Below is a small trained network, with its code and all its weights. Each question gives an input and a class and asks what happens when units are switched off, that is, made to give their printed mean instead of their output.

import numpy as np


def w(rows, s, z=0):
    codes = np.array(rows[::2]) - 128.0
    scale = np.full(codes.shape[1], s)
    scale[-1] = z or s
    return codes * scale


def f(y):
    return np.maximum(y, 0)


def log_softmax(a):
    a = a - a.max(-1, keepdims=True)
    return a - np.log(np.exp(a).sum(-1, keepdims=True))


def net(x, mask):
    res = np.array(x, float).reshape(1, 3) / 4 @ E
    y = f(res @ A[0][:, :-1].T + A[0][:, -1])
    res = res + np.where(mask, y, B[0][:, -1]) @ B[0][:, :-1]
    return log_softmax(res[-1] @ U[:, :-1].T + U[:, -1])


A, B = {}, {}
E = w([
[243,130,155,175,121,161],'x0',
[105,196,100,251,123,82],'x1',
[140,221,206,119,196,76],'x2',
],0.014)
A[0] = w([
[118,103,68,160,157,179,89],'n1',
[136,140,142,71,92,131,92],'n2',
[136,171,169,108,179,89,80],'n3',
[239,139,145,179,119,168,121],'n4',
[115,140,221,128,126,102,97],'n5',
[144,133,130,177,96,106,99],'n6',
[189,154,122,150,153,182,94],'n7',
[61,97,143,93,144,110,136],'n8',
[124,161,83,147,143,102,95],'n9',
[124,58,51,155,114,153,106],'n10',
[153,127,151,157,124,157,100],'n11',
[89,158,112,159,98,61,109],'n12',
[124,155,110,170,118,125,250],'n13',
[49,124,114,124,140,72,109],'n14',
[115,169,112,187,86,103,105],'n15',
[136,82,91,143,82,183,138],'n16',
[123,147,80,166,142,124,148],'n17',
[140,141,188,110,177,77,169],'n18',
[120,157,110,159,77,88,92],'n19',
[147,63,153,2,169,161,98],'n20',
[85,96,104,139,80,163,108],'n21',
[119,163,98,176,119,125,90],'n22',
[14,157,102,83,131,126,93],'n23',
],0.014,0.019)
B[0] = w([
[115,154,91,147,168,170,156],'n1',
[176,208,87,80,133,141,148],'n2',
[108,202,48,211,243,169,169],'n3',
[130,31,198,123,97,222,217],'n4',
[78,173,99,163,178,167,159],'n5',
[156,204,121,93,137,199,157],'n6',
[158,73,208,146,127,202,164],'n7',
[132,103,196,137,66,162,178],'n8',
[137,169,105,94,128,173,151],'n9',
[68,171,93,165,196,142,202],'n10',
[136,125,139,151,127,178,147],'n11',
[145,130,78,86,94,174,177],'n12',
[69,94,146,65,76,75,249],'n13',
[226,93,239,156,89,211,173],'n14',
[179,204,106,103,82,134,182],'n15',
[41,133,138,189,180,103,212],'n16',
[110,150,112,47,110,140,179],'n17',
[4,95,63,178,135,93,205],'n18',
[218,228,67,77,145,146,157],'n19',
[183,220,84,30,116,120,234],'n20',
[80,155,99,160,180,122,177],'n21',
[183,201,94,109,103,148,162],'n22',
[173,14,212,203,149,254,184],'n23',
],0.0081,0.02)
U = w([
[184,99,223,147,139,244,123],'0',
[62,164,38,181,242,161,97],'1',
[209,196,53,7,109,170,88],'2',
[39,76,145,41,71,70,250],'3',
[167,111,109,142,166,66,101],'4',
],0.011,0.015)

Each question gives the input, the list of numbers given to net, and the class t.
The units are the neurons (one row each of A and B). Each row of codes is followed by its name. A weight is (code - 128) times the scale printed after its matrix; where a second scale follows, it is the last column's (A, B and U).
mask holds one flag per neuron, in row order. A switched-off neuron (its flag False) gives its mean, the last column of its row in B, instead of its output. The means were averaged over made-up inputs and are rounded, as every weight is.
A unit's drop is (log p(t) with every unit on - log p(t) with that unit switched off) / (log p(t) with every unit on - log p(t) with every unit switched off).
The circuit of an input: a set's keep is (log p(t) with only the set's units on - log p(t) with every unit switched off) / (log p(t) with every unit on - log p(t) with every unit switched off). Starting from the 12 units with the biggest drops (on a tie, the unit counted first), units are removed one at a time, each time the one whose removal leaves the highest keep (on an exact tie, the one counted first), for as long as the keep stays at least 0.8.
circuit, biggest first: the units of the circuit, biggest drop first
top k neurons: the k neurons with the biggest drops, biggest first
drop when u is switched off: that unit's drop, to one decimal
input [-5,-8,-4], class 2: circuit, biggest first	[n20]
input [-6,-1,6], class 0: top 2 neurons	[n14, n23]
input [4,3,5], class 1: top 2 neurons	[n18, n3]
input [7,-2,8], class 1: top 3 neurons	[n18, n3, n5]
input [2,-5,-3], class 2: top 3 neurons	[n20, n18, n13]
input [-3,2,3], class 3: circuit, biggest first	[n10, n13]
input [1,-2,3], class 3: top 3 neurons	[n10, n16, n21]
input [6,7,-1], class 2: top 3 neurons	[n23, n15, n19]
input [-1,-3,-3], class 3: top 2 neurons	[n3, n19]
input [-4,-3,-4], class 0: top 4 neurons	[n23, n18, n8, n13]
input [-8,-8,-5], class 0: top 2 neurons	[n23, n8]
input [-6,5,4], class 0: top 2 neurons	[n23, n14]
input [2,-6,-6], class 1: top 2 neurons	[n16, n10]
input [-5,-5,7], class 1: circuit, biggest first	[n3]
input [-5,-3,7], class 1: top 4 neurons	[n18, n3, n4, n5]
input [-1,0,-1], class 3: drop when n19 is switched off	0.0
input [1,4,-2], class 2: drop when n19 is switched off	0.1
input [-7,5,-3], class 0: drop when n23 is switched off	0.4
